Here is a tiny trained network, its code and every weight. The questions are about switching its units off for an input and a target symbol, where a switched-off unit gives its printed mean instead of its output.

import numpy as np


def w(rows, s, z=0):
    codes = np.array(rows[::2]) - 128.0
    scale = np.full(codes.shape[1], s)
    scale[-1] = z or s
    return codes * scale


def norm(h):
    return h / np.sqrt((h * h).mean(-1, keepdims=True) + 1e-5)


def f(y):
    return y / 2 * (1 + np.tanh(0.7978845608 * (y + 0.044715 * y**3)))


def softmax(a):
    e = np.exp(a - a.max(-1, keepdims=True))
    return e / e.sum(-1, keepdims=True)


def log_softmax(a):
    a = a - a.max(-1, keepdims=True)
    return a - np.log(np.exp(a).sum(-1, keepdims=True))


def net(x, mask):
    ids = ['αβγδεζηθλξπστψω'.index(c) for c in x.split()]
    T = len(ids)
    res = E[ids] + P[:T]
    u = 0
    for l in range(2):
        q, k, v = (norm(res) @ M[l].T for M in (Q, K, V))
        z = softmax(np.where(np.tri(T) > 0, q @ k.T / 2**0.5, -1e9)) @ v
        res = res + np.where(mask[u], z, O[l][:, -1]) @ O[l][:, :-1]
        u += 1
        y = f(norm(res) @ A[l][:, :-1].T + A[l][:, -1])
        res = res + np.where(mask[u : u + 8], y, B[l][:, -1]) @ B[l][:, :-1]
        u += 8
    return log_softmax(norm(res)[-1] @ U[:, :-1].T + U[:, -1])


Q, K, V, O, A, B = {}, {}, {}, {}, {}, {}
E = w([
[75,208,189,192,81,110,141,109,35,168],'α',
[139,134,110,113,113,134,200,141,153,141],'β',
[144,193,111,130,134,147,196,109,109,141],'γ',
[138,120,141,120,120,187,159,168,161,140],'δ',
[137,131,146,122,85,173,175,142,127,115],'ε',
[112,155,82,112,168,90,138,117,161,205],'ζ',
[125,138,104,99,164,124,153,142,158,197],'η',
[116,194,200,146,128,114,174,124,27,132],'θ',
[158,159,102,142,244,168,151,146,127,155],'λ',
[169,76,141,157,93,118,228,151,95,53],'ξ',
[177,146,123,186,77,195,142,91,128,150],'π',
[130,77,100,152,29,52,245,119,199,104],'σ',
[61,125,83,254,84,136,104,139,102,113],'τ',
[173,143,91,209,105,85,144,150,133,94],'ψ',
[47,82,178,171,128,185,140,74,150,134],'ω',
],0.014)
P = w([
[94,190,149,55,54,167,101,135,1,158],'0',
[5,108,81,44,84,161,114,170,152,74],'1',
[115,126,149,84,36,152,148,162,69,207],'2',
[89,147,98,80,146,175,151,103,189,68],'3',
[139,108,176,130,71,167,141,167,109,216],'4',
[114,139,105,115,174,135,151,87,204,70],'5',
[158,72,170,165,121,141,140,169,143,217],'6',
[123,112,129,172,185,89,112,99,236,67],'7',
[165,33,183,199,160,109,153,180,150,228],'8',
],0.0082)
Q[0] = w([
[127,149,81,14,117,86,54,39,160,2],'0.h0',
[48,188,129,113,180,159,103,90,180,30],'0.h0',
],0.0067)
K[0] = w([
[73,195,68,79,105,174,115,184,97,92],'0.h0',
[136,170,121,2,99,123,157,131,116,147],'0.h0',
],0.0075)
V[0] = w([
[87,204,230,81,131,84,124,170,157,114],'0.h0',
[235,173,46,163,143,49,130,255,114,95],'0.h0',
],0.0054)
O[0] = w([
[225,126,159,98,122,185,70,134,255,95,168],'0.h0',
[161,233,99,127,39,225,105,208,158,152,6],'0.h0',
],0.0095,0.0022)
A[0] = w([
[61,101,106,125,108,93,135,148,208,94,233],'0.n0',
[141,96,76,166,180,146,162,142,121,144,144],'0.n1',
[164,191,199,41,137,102,128,180,139,113,252],'0.n2',
[172,147,159,102,113,132,192,157,146,126,140],'0.n3',
[170,148,103,200,128,72,102,126,119,170,168],'0.n4',
[2,121,221,149,113,145,176,161,52,176,188],'0.n5',
[154,78,147,150,82,127,201,103,122,142,149],'0.n6',
[169,73,149,128,226,43,163,106,166,109,150],'0.n7',
],0.0067,0.0021)
B[0] = w([
[134,254,65,90,166,166,215,108,46,43,153],'0.n0',
[70,210,243,64,117,92,178,33,52,133,148],'0.n1',
[99,48,188,225,65,129,103,86,94,62,172],'0.n2',
[55,113,244,137,222,163,45,156,160,156,160],'0.n3',
[112,143,209,148,169,193,187,127,174,144,144],'0.n4',
[161,97,73,30,198,179,191,185,173,47,255],'0.n5',
[147,232,234,107,225,36,64,82,92,165,184],'0.n6',
[100,131,136,205,60,248,85,108,115,161,173],'0.n7',
],0.0046,0.0098)
Q[1] = w([
[115,184,111,78,162,107,192,138,97,160],'1.h0',
[64,119,24,137,2,150,75,75,126,55],'1.h0',
],0.0078)
K[1] = w([
[57,88,129,226,71,111,171,134,153,122],'1.h0',
[73,121,133,3,77,146,38,115,101,103],'1.h0',
],0.0055)
V[1] = w([
[6,100,151,162,24,77,145,127,161,92],'1.h0',
[245,126,147,83,25,1,195,63,148,156],'1.h0',
],0.0038)
O[1] = w([
[185,109,138,201,64,237,178,53,200,73,74],'1.h0',
[2,122,238,47,75,166,206,173,190,122,2],'1.h0',
],0.0081,0.0025)
A[1] = w([
[130,175,179,105,178,135,94,136,171,235,103],'1.n0',
[178,179,114,173,75,163,111,224,121,184,128],'1.n1',
[158,141,137,174,104,161,93,115,64,130,255],'1.n2',
[164,136,68,119,121,166,153,102,254,132,194],'1.n3',
[196,152,72,119,204,198,173,131,147,54,176],'1.n4',
[198,116,84,194,159,157,175,130,122,137,142],'1.n5',
[131,169,20,152,165,126,182,106,136,40,133],'1.n6',
[152,144,185,146,170,103,170,111,150,71,231],'1.n7',
],0.0079,0.0031)
B[1] = w([
[176,146,132,132,112,118,110,131,144,74,164],'1.n0',
[100,65,158,156,72,153,81,128,91,169,140],'1.n1',
[105,116,125,152,111,76,126,129,196,179,194],'1.n2',
[130,122,98,139,94,134,171,97,60,97,149],'1.n3',
[136,129,84,149,84,84,179,133,102,115,245],'1.n4',
[84,109,103,68,114,146,128,124,142,62,182],'1.n5',
[152,143,79,142,96,108,145,6,152,73,206],'1.n6',
[133,144,70,140,108,160,77,103,149,119,255],'1.n7',
],0.012,0.0089)
U = w([
[146,84,36,140,88,121,210,81,129,77,106],'α',
[198,164,150,178,114,150,46,57,134,65,254],'β',
[47,167,133,195,150,130,80,91,239,177,122],'γ',
[77,2,166,160,173,124,162,75,104,149,168],'δ',
[164,69,135,79,132,90,119,125,176,154,163],'ε',
[52,185,144,101,106,110,98,115,98,127,22],'ζ',
[127,71,102,47,134,179,72,123,111,101,26],'η',
[105,140,143,83,117,66,130,154,189,108,102],'θ',
[66,183,183,107,112,222,201,137,195,112,106],'λ',
[140,42,110,120,133,97,125,150,153,128,58],'ξ',
[109,165,115,75,226,119,204,148,63,131,159],'π',
[121,150,124,129,101,54,126,131,131,184,47],'σ',
[84,74,124,177,50,187,144,138,93,213,177],'τ',
[206,124,139,160,64,134,160,229,66,90,39],'ψ',
[181,133,68,165,168,56,50,173,89,161,42],'ω',
],0.0093,0.0025)

Each question gives the input, a string of symbols that net reads in full, and the target symbol t.
The units are the heads (2 rows each of Q, K, V and O) and the neurons (one row each of A and B). Each row of codes is followed by its name. A weight is (code - 128) times the scale printed after its matrix; where a second scale follows, it is the last column's (O, A, B and U).
mask holds one flag per unit, layer by layer, with each layer's heads first. A switched-off unit (its flag False) gives its mean, the last column of its rows in O or B, instead of its output. The means were averaged over made-up inputs and are rounded, as every weight is.
A unit's drop is (log p(t) with every unit on - log p(t) with that unit switched off) / (log p(t) with every unit on - log p(t) with every unit switched off).
The circuit of an input: a set's keep is (log p(t) with only the set's units on - log p(t) with every unit switched off) / (log p(t) with every unit on - log p(t) with every unit switched off). Starting from the 12 units with the biggest drops (on a tie, the unit counted first), units are removed one at a time, each time the one whose removal leaves the highest keep (on an exact tie, the one counted first), for as long as the keep stays at least 0.8.
circuit, biggest first: the units of the circuit, biggest drop first
most important unit: the unit with the biggest drop
top k neurons: the k neurons with the biggest drops, biggest first
k most important neurons of layer l: the k neurons of layer l with the biggest drops, biggest first
input π σ π, target λ: most important unit	1.h0
input ψ γ λ θ ε λ γ, target ω: circuit, biggest first	(1.h0 1.n6 0.n3)
input π ω σ, target δ: 2 most important neurons of layer 1	(1.n4 1.n6)
input η θ π σ ε π θ λ α, target ω: circuit, biggest first	(1.h0 1.n6 0.n5 0.n6)
input λ ε θ δ δ, target β: circuit, biggest first	(1.n0 0.n6)
input λ ξ θ α θ θ, target γ: top 2 neurons	(1.n2 0.n5)
input α π η, target π: circuit, biggest first	(1.n7 1.n6)
input ε σ θ, target λ: circuit, biggest first	(1.h0 1.n6)
input ξ π θ θ θ ζ ξ ω λ, target δ: 4 most important neurons of layer 1	(1.n7 1.n6 1.n5 1.n4)
input θ ξ λ γ θ θ ψ θ η, target τ: circuit, biggest first	(0.h0 1.n1)
input ξ ψ π ε θ τ λ α π, target π: top 3 neurons	(0.n0 0.n5 1.n6)
input ε λ ξ θ θ, target ψ: top 2 neurons	(0.n5 1.n6)
input θ θ ξ θ τ λ λ σ π, target λ: top 2 neurons	(0.n1 0.n5)
input ξ θ θ γ ζ θ, target γ: 2 most important neurons of layer 1	(1.n2 1.n6)
input ζ θ θ ξ η, target ψ: top 3 neurons	(1.n0 1.n6 1.n7)
input θ θ λ ζ θ τ α, target α: circuit, biggest first	(0.n5)
input γ ε θ η η π σ π ξ, target λ: top 2 neurons	(1.n4 0.n1)
input θ π δ θ θ λ θ, target ω: circuit, biggest first	(1.h0 1.n6)
input θ θ θ γ α, target β: circuit, biggest first	(0.h0 1.n4)
input γ ζ θ π θ θ θ η θ, target β: circuit, biggest first	(1.n4)
input η ξ θ, target ψ: 3 most important neurons of layer 0	(0.n5 0.n0 0.n7)
input β θ ε θ ξ θ λ λ β, target ω: top 2 neurons	(0.n6 0.n3)
input η θ ε θ θ β ψ π π, target τ: top 2 neurons	(1.n1 1.n6)
input θ π θ τ θ θ η θ ζ, target β: circuit, biggest first	(1.n0 1.n4 1.n2)
input τ β δ ξ σ, target λ: top 2 neurons	(0.n6 1.n4)
